Below is a small trained network, with its code and all its weights. Each question gives an input and a target symbol and asks what happens when units are switched off, that is, made to give their printed mean instead of their output.

import numpy as np


def w(rows, s, z=0):
    codes = np.array(rows[::2]) - 128.0
    scale = np.full(codes.shape[1], s)
    scale[-1] = z or s
    return codes * scale


def f(y):
    return np.maximum(y, 0)


def softmax(a):
    e = np.exp(a - a.max(-1, keepdims=True))
    return e / e.sum(-1, keepdims=True)


def log_softmax(a):
    a = a - a.max(-1, keepdims=True)
    return a - np.log(np.exp(a).sum(-1, keepdims=True))


def net(x, mask):
    ids = ['βγδεζηθλμξπστφψω'.index(c) for c in x.split()]
    T = len(ids)
    res = E[ids] + P[:T]
    r = res
    for j in range(3):
        rows = slice(4 * j, 4 * j + 4)
        q, k, v = (r @ M[0][rows].T for M in (Q, K, V))
        z = softmax(np.where(np.tri(T) > 0, q @ k.T / 4**0.5, -1e9)) @ v
        o = O[0][rows]
        res = res + np.where(mask[j], z, o[:, -1]) @ o[:, :-1]
    y = f(res @ A[0][:, :-1].T + A[0][:, -1])
    res = res + np.where(mask[3:19], y, B[0][:, -1]) @ B[0][:, :-1]
    return log_softmax(res[-1] @ U[:, :-1].T + U[:, -1])


Q, K, V, O, A, B = {}, {}, {}, {}, {}, {}
E = w([
[101,100,95],'β',
[127,111,104],'γ',
[99,125,158],'δ',
[106,120,164],'ε',
[88,200,145],'ζ',
[119,120,167],'η',
[164,77,123],'θ',
[254,80,194],'λ',
[92,125,156],'μ',
[98,127,159],'ξ',
[173,105,119],'π',
[147,109,110],'σ',
[89,121,90],'τ',
[178,105,121],'φ',
[109,124,162],'ψ',
[178,156,94],'ω',
],0.028)
P = w([
[3,77,117],'0',
[55,79,107],'1',
[72,95,115],'2',
[78,108,112],'3',
[77,138,109],'4',
[99,142,120],'5',
[103,143,126],'6',
[137,136,137],'7',
[136,146,150],'8',
],0.0049)
Q[0] = w([
[73,179,197],'H0',
[127,210,164],'H0',
[166,95,14],'H0',
[159,150,247],'H0',
[99,242,226],'H1',
[155,179,2],'H1',
[62,3,103],'H1',
[194,206,179],'H1',
[239,132,135],'H2',
[181,157,228],'H2',
[156,176,222],'H2',
[66,100,65],'H2',
],0.0099)
K[0] = w([
[75,8,176],'H0',
[143,83,178],'H0',
[152,154,3],'H0',
[75,96,192],'H0',
[91,129,128],'H1',
[166,111,72],'H1',
[164,131,122],'H1',
[101,77,104],'H1',
[201,62,95],'H2',
[204,39,228],'H2',
[104,99,190],'H2',
[169,190,106],'H2',
],0.013)
V[0] = w([
[75,3,153],'H0',
[178,85,155],'H0',
[110,191,100],'H0',
[48,104,136],'H0',
[34,114,67],'H1',
[126,76,150],'H1',
[124,197,82],'H1',
[176,128,132],'H1',
[167,173,166],'H2',
[172,59,74],'H2',
[175,92,60],'H2',
[132,113,123],'H2',
],0.011)
O[0] = w([
[158,148,201,5],'H0',
[124,91,112,110],'H0',
[226,151,93,178],'H0',
[98,101,203,51],'H0',
[3,150,33,209],'H1',
[144,151,230,176],'H1',
[97,86,133,75],'H1',
[76,144,70,109],'H1',
[155,215,172,75],'H2',
[157,77,88,231],'H2',
[128,30,130,196],'H2',
[145,106,125,148],'H2',
],0.0057,0.0021)
A[0] = w([
[86,115,84,160],'N0',
[104,60,164,1],'N1',
[99,40,102,99],'N2',
[198,179,137,229],'N3',
[123,63,215,226],'N4',
[18,192,198,198],'N5',
[170,165,207,89],'N6',
[107,247,136,249],'N7',
[190,159,108,143],'N8',
[148,155,146,53],'N9',
[162,102,225,196],'N10',
[16,87,183,99],'N11',
[118,38,144,169],'N12',
[178,104,142,122],'N13',
[154,125,173,232],'N14',
[79,77,171,97],'N15',
],0.012,0.0047)
B[0] = w([
[234,65,161,174],'N0',
[109,152,83,144],'N1',
[112,88,105,177],'N2',
[115,30,136,174],'N3',
[41,192,133,211],'N4',
[185,196,84,247],'N5',
[132,1,134,169],'N6',
[207,80,124,189],'N7',
[47,40,145,178],'N8',
[106,142,35,131],'N9',
[143,212,104,198],'N10',
[91,86,123,212],'N11',
[111,205,136,179],'N12',
[166,140,102,156],'N13',
[141,196,179,171],'N14',
[61,143,135,172],'N15',
],0.007,0.013)
U = w([
[89,110,39,24],'β',
[200,62,1,173],'γ',
[163,125,90,93],'δ',
[244,182,32,86],'ε',
[95,227,39,168],'ζ',
[101,64,133,86],'η',
[160,118,85,47],'θ',
[167,142,91,120],'λ',
[25,46,113,62],'μ',
[140,116,84,54],'ξ',
[147,118,82,39],'π',
[146,114,93,45],'σ',
[194,124,193,255],'τ',
[145,114,84,48],'φ',
[120,90,81,155],'ψ',
[124,86,113,118],'ω',
],0.0084,0.0082)

Each question gives the input, a string of symbols that net reads in full, and the target symbol t.
The units are the heads (4 rows each of Q, K, V and O) and the neurons (one row each of A and B). Each row of codes is followed by its name. A weight is (code - 128) times the scale printed after its matrix; where a second scale follows, it is the last column's (O, A, B and U).
mask holds one flag per unit, heads first, then neurons. A switched-off unit (its flag False) gives its mean, the last column of its rows in O or B, instead of its output. The means were averaged over made-up inputs and are rounded, as every weight is.
A unit's drop is (log p(t) with every unit on - log p(t) with that unit switched off) / (log p(t) with every unit on - log p(t) with every unit switched off).
The circuit of an input: a set's keep is (log p(t) with only the set's units on - log p(t) with every unit switched off) / (log p(t) with every unit on - log p(t) with every unit switched off). Starting from the 12 units with the biggest drops (on a tie, the unit counted first), units are removed one at a time, each time the one whose removal leaves the highest keep (on an exact tie, the one counted first), for as long as the keep stays at least 0.8.
circuit, biggest first: the units of the circuit, biggest drop first
most important unit: the unit with the biggest drop
top k neurons: the k neurons with the biggest drops, biggest first
which heads matter: for each layer, one digit per head in row order, 1 if its drop is at least 0.15 and else 0, layers parted by /
drop of u: that unit's drop, to one decimal
input β σ β η ω τ, target γ: circuit, biggest first -> (H0; N0; N4)
input β ω σ λ η φ β ω δ, target ζ: most important unit -> H0
input θ β ω ω δ η ε ω β, target γ: circuit, biggest first -> (H0; N4)
input ζ ω σ ζ μ, target ζ: which heads matter -> 110
input ω ε β λ β π β η, target ζ: which heads matter -> 100
input ε θ π ω, target γ: circuit, biggest first -> (H0; N4; H2)
input λ π ψ β β, target τ: which heads matter -> 010
input ψ η φ ξ, target ζ: top 2 neurons -> (N5; N4)
input η σ ε σ η ψ, target ζ: top 3 neurons -> (N5; N4; N10)
input γ μ β θ, target ζ: which heads matter -> 100
input μ τ φ β, target μ: top 2 neurons -> (N5; N10)
input ω ω ξ ω η ε, target ζ: top 4 neurons -> (N5; N4; N10; N0)
input ω β ω ω γ, target γ: drop of N4 -> 0.2
input δ γ γ η τ λ ψ θ, target τ: drop of N14 -> 0.2
input μ ζ ω ξ ψ, target ζ: most important unit -> N5
input ω γ β ω η η β ζ, target ε: drop of N7 -> 0.5
input η β θ β, target μ: drop of N8 -> -0.2
